Here is a tiny trained network, its code and every weight. The questions are about switching its units off for an input and a class, where a switched-off unit gives its printed mean instead of its output.

import numpy as np


def w(rows, s, z=0):
    codes = np.array(rows[::2]) - 128.0
    scale = np.full(codes.shape[1], s)
    scale[-1] = z or s
    return codes * scale


def norm(h):
    return h / np.sqrt((h * h).mean(-1, keepdims=True) + 1e-5)


def f(y):
    return np.maximum(y, 0)


def log_softmax(a):
    a = a - a.max(-1, keepdims=True)
    return a - np.log(np.exp(a).sum(-1, keepdims=True))


def net(x, mask):
    res = np.array(x, float).reshape(1, 6) / 4 @ E
    u = 0
    for l in range(3):
        y = f(norm(res) @ A[l][:, :-1].T + A[l][:, -1])
        res = res + np.where(mask[u : u + 10], y, B[l][:, -1]) @ B[l][:, :-1]
        u += 10
    return log_softmax(norm(res)[-1] @ U[:, :-1].T + U[:, -1])


A, B = {}, {}
E = w([
[132,185,163,90,141,202,119,85,105],'x0',
[126,184,44,125,45,110,169,80,132],'x1',
[35,155,176,1,127,94,113,54,174],'x2',
[115,94,118,197,109,154,118,64,161],'x3',
[172,102,108,129,107,230,26,103,167],'x4',
[147,17,57,106,173,110,134,46,121],'x5',
],0.0067)
A[0] = w([
[140,72,144,155,98,111,122,127,181,251],'L0N1',
[208,176,100,149,108,53,210,98,62,91],'L0N2',
[155,168,190,107,175,84,108,85,163,104],'L0N3',
[188,119,91,145,167,151,189,82,112,29],'L0N4',
[74,202,131,81,39,211,211,98,151,72],'L0N5',
[130,2,135,147,128,213,119,154,133,154],'L0N6',
[65,128,41,101,129,81,107,90,152,172],'L0N7',
[151,231,134,132,76,181,142,79,159,213],'L0N8',
[191,154,111,189,127,95,119,210,78,69],'L0N9',
[62,118,141,71,211,101,169,178,123,35],'L0N10',
],0.0075,0.0031)
B[0] = w([
[121,122,114,69,56,173,144,44,99,224],'L0N1',
[123,93,91,255,132,195,198,120,193,228],'L0N2',
[52,174,123,112,150,99,136,65,88,175],'L0N3',
[120,134,152,185,92,172,111,19,92,176],'L0N4',
[131,96,155,54,93,115,82,194,66,231],'L0N5',
[232,187,164,111,102,173,198,109,162,253],'L0N6',
[178,151,93,193,132,87,184,212,226,238],'L0N7',
[63,61,43,153,137,68,80,191,81,253],'L0N8',
[133,141,46,45,172,111,116,139,187,239],'L0N9',
[176,189,153,137,154,138,79,56,170,191],'L0N10',
],0.0069,0.0051)
A[1] = w([
[81,141,182,153,174,112,140,108,166,122],'L1N1',
[147,131,177,133,162,159,122,76,79,125],'L1N2',
[140,145,89,198,122,161,93,88,121,215],'L1N3',
[144,152,87,71,136,150,140,121,117,137],'L1N4',
[112,126,102,84,137,86,100,54,58,7],'L1N5',
[171,117,68,139,134,159,125,116,114,130],'L1N6',
[119,93,201,104,194,125,135,144,90,91],'L1N7',
[100,89,86,174,89,133,176,153,108,33],'L1N8',
[165,3,150,104,107,149,110,88,144,78],'L1N9',
[52,137,138,151,2,165,72,142,112,146],'L1N10',
],0.0094,0.0019)
B[1] = w([
[195,152,142,2,146,172,77,128,106,165],'L1N1',
[253,156,166,166,171,162,134,138,17,186],'L1N2',
[41,201,107,121,118,131,176,85,184,237],'L1N3',
[140,82,192,129,93,79,155,213,130,199],'L1N4',
[99,191,124,121,131,56,147,185,150,172],'L1N5',
[70,53,138,188,130,26,171,200,115,254],'L1N6',
[150,218,141,152,107,69,125,76,33,163],'L1N7',
[177,149,88,106,113,79,113,90,83,222],'L1N8',
[180,51,198,203,73,158,192,188,195,224],'L1N9',
[56,11,173,52,87,147,137,93,37,236],'L1N10',
],0.007,0.0054)
A[2] = w([
[136,107,111,172,120,123,128,155,124,9],'L2N1',
[79,101,23,192,144,120,189,82,81,79],'L2N2',
[135,28,165,106,125,174,177,88,133,43],'L2N3',
[189,138,211,121,153,94,232,107,159,178],'L2N4',
[113,139,146,113,53,98,139,131,192,212],'L2N5',
[122,106,43,124,212,145,145,165,164,207],'L2N6',
[131,109,254,82,160,195,52,121,229,248],'L2N7',
[145,192,52,81,158,87,132,135,125,243],'L2N8',
[90,149,130,165,226,243,123,200,45,126],'L2N9',
[143,145,109,87,67,92,112,51,211,61],'L2N10',
],0.0075,0.0013)
B[2] = w([
[151,147,177,98,117,104,82,142,175,170],'L2N1',
[82,146,118,149,68,177,139,69,83,242],'L2N2',
[154,213,101,254,92,120,129,172,136,196],'L2N3',
[126,185,100,91,150,154,72,116,85,254],'L2N4',
[112,64,110,135,136,124,188,141,143,213],'L2N5',
[132,89,125,97,101,124,57,94,191,196],'L2N6',
[97,176,90,169,93,98,134,63,75,191],'L2N7',
[130,117,182,176,137,191,163,76,185,204],'L2N8',
[67,83,60,97,127,74,157,181,215,174],'L2N9',
[71,73,106,83,189,114,144,150,185,184],'L2N10',
],0.009,0.0062)
U = w([
[84,124,98,100,223,125,148,33,186,113],'0',
[84,83,38,203,24,116,205,106,178,140],'1',
[182,225,189,116,182,114,46,77,57,141],'2',
[81,172,188,85,161,93,149,152,161,115],'3',
[39,55,142,53,90,108,56,163,16,148],'4',
[205,151,188,231,96,240,143,101,83,125],'5',
[84,46,203,207,219,145,47,121,108,2],'6',
[186,76,114,157,135,147,101,247,219,133],'7',
],0.014)

Each question gives the input, the list of numbers given to net, and the class t.
The units are the neurons (one row each of A and B). Each row of codes is followed by its name. A weight is (code - 128) times the scale printed after its matrix; where a second scale follows, it is the last column's (A, B and U).
mask holds one flag per neuron, layer by layer. A switched-off neuron (its flag False) gives its mean, the last column of its row in B, instead of its output. The means were averaged over made-up inputs and are rounded, as every weight is.
A unit's drop is (log p(t) with every unit on - log p(t) with that unit switched off) / (log p(t) with every unit on - log p(t) with every unit switched off).
The circuit of an input: a set's keep is (log p(t) with only the set's units on - log p(t) with every unit switched off) / (log p(t) with every unit on - log p(t) with every unit switched off). Starting from the 12 units with the biggest drops (on a tie, the unit counted first), units are removed one at a time, each time the one whose removal leaves the highest keep (on an exact tie, the one counted first), for as long as the keep stays at least 0.8.
units of the circuit, in order: the units of the circuit, biggest drop first
k most important neurons: the k neurons with the biggest drops, biggest first
top k neurons in layer l: the k neurons of layer l with the biggest drops, biggest first
input [8,4,-4,-1,-1,7], class 5: units of the circuit, in order : L0N4
input [-3,-6,-3,0,-1,-6], class 3: 2 most important neurons : L0N8, L0N7
input [-7,-3,6,3,0,-4], class 4: 3 most important neurons : L0N9, L0N6, L0N1
input [0,6,-2,-1,1,-5], class 4: units of the circuit, in order : L0N5, L1N10
input [6,-1,3,-5,6,6], class 5: units of the circuit, in order : L2N3, L0N9
input [5,-2,8,6,-4,1], class 3: units of the circuit, in order : L1N5, L0N5
input [0,-4,-4,1,4,-8], class 1: 4 most important neurons : L0N7, L2N7, L2N9, L0N5
input [5,3,-7,7,-5,6], class 5: top 3 neurons in layer 0 : L0N4, L0N8, L0N7
input [-1,-2,-1,-7,3,3], class 5: top 3 neurons in layer 0 : L0N8, L0N7, L0N6
input [-7,-4,-7,1,-3,-5], class 7: top 2 neurons in layer 0 : L0N9, L0N4
input [-4,-7,-4,4,4,-3], class 5: 2 most important neurons : L0N6, L0N8
input [0,2,1,-5,-7,0], class 0: top 2 neurons in layer 0 : L0N2, L0N10
input [-7,-8,-1,-2,6,-7], class 5: top 3 neurons in layer 2 : L2N7, L2N10, L2N6
input [-4,0,1,-6,7,0], class 7: units of the circuit, in order : L2N2
input [-8,-5,1,6,-5,-3], class 0: top 2 neurons in layer 1 : L1N2, L1N10
input [6,-3,-3,-4,-8,0], class 0: 2 most important neurons : L0N2, L2N9
input [-7,2,-1,-5,1,-6], class 7: 2 most important neurons : L0N9, L2N2
input [8,-4,7,4,6,4], class 2: top 2 neurons in layer 1 : L1N2, L1N5
input [1,-2,7,-8,2,0], class 2: 2 most important neurons : L0N10, L0N9
input [2,0,6,-5,-4,-4], class 2: most important neuron : L0N10
input [3,-8,-5,2,-3,-7], class 3: 2 most important neurons : L2N9, L0N8
input [4,1,-5,8,4,2], class 5: top 3 neurons in layer 0 : L0N6, L0N7, L0N9
input [-4,-5,7,8,-6,-1], class 0: 2 most important neurons : L2N10, L0N7
input [-6,4,6,8,3,-6], class 4: 2 most important neurons : L1N10, L0N5
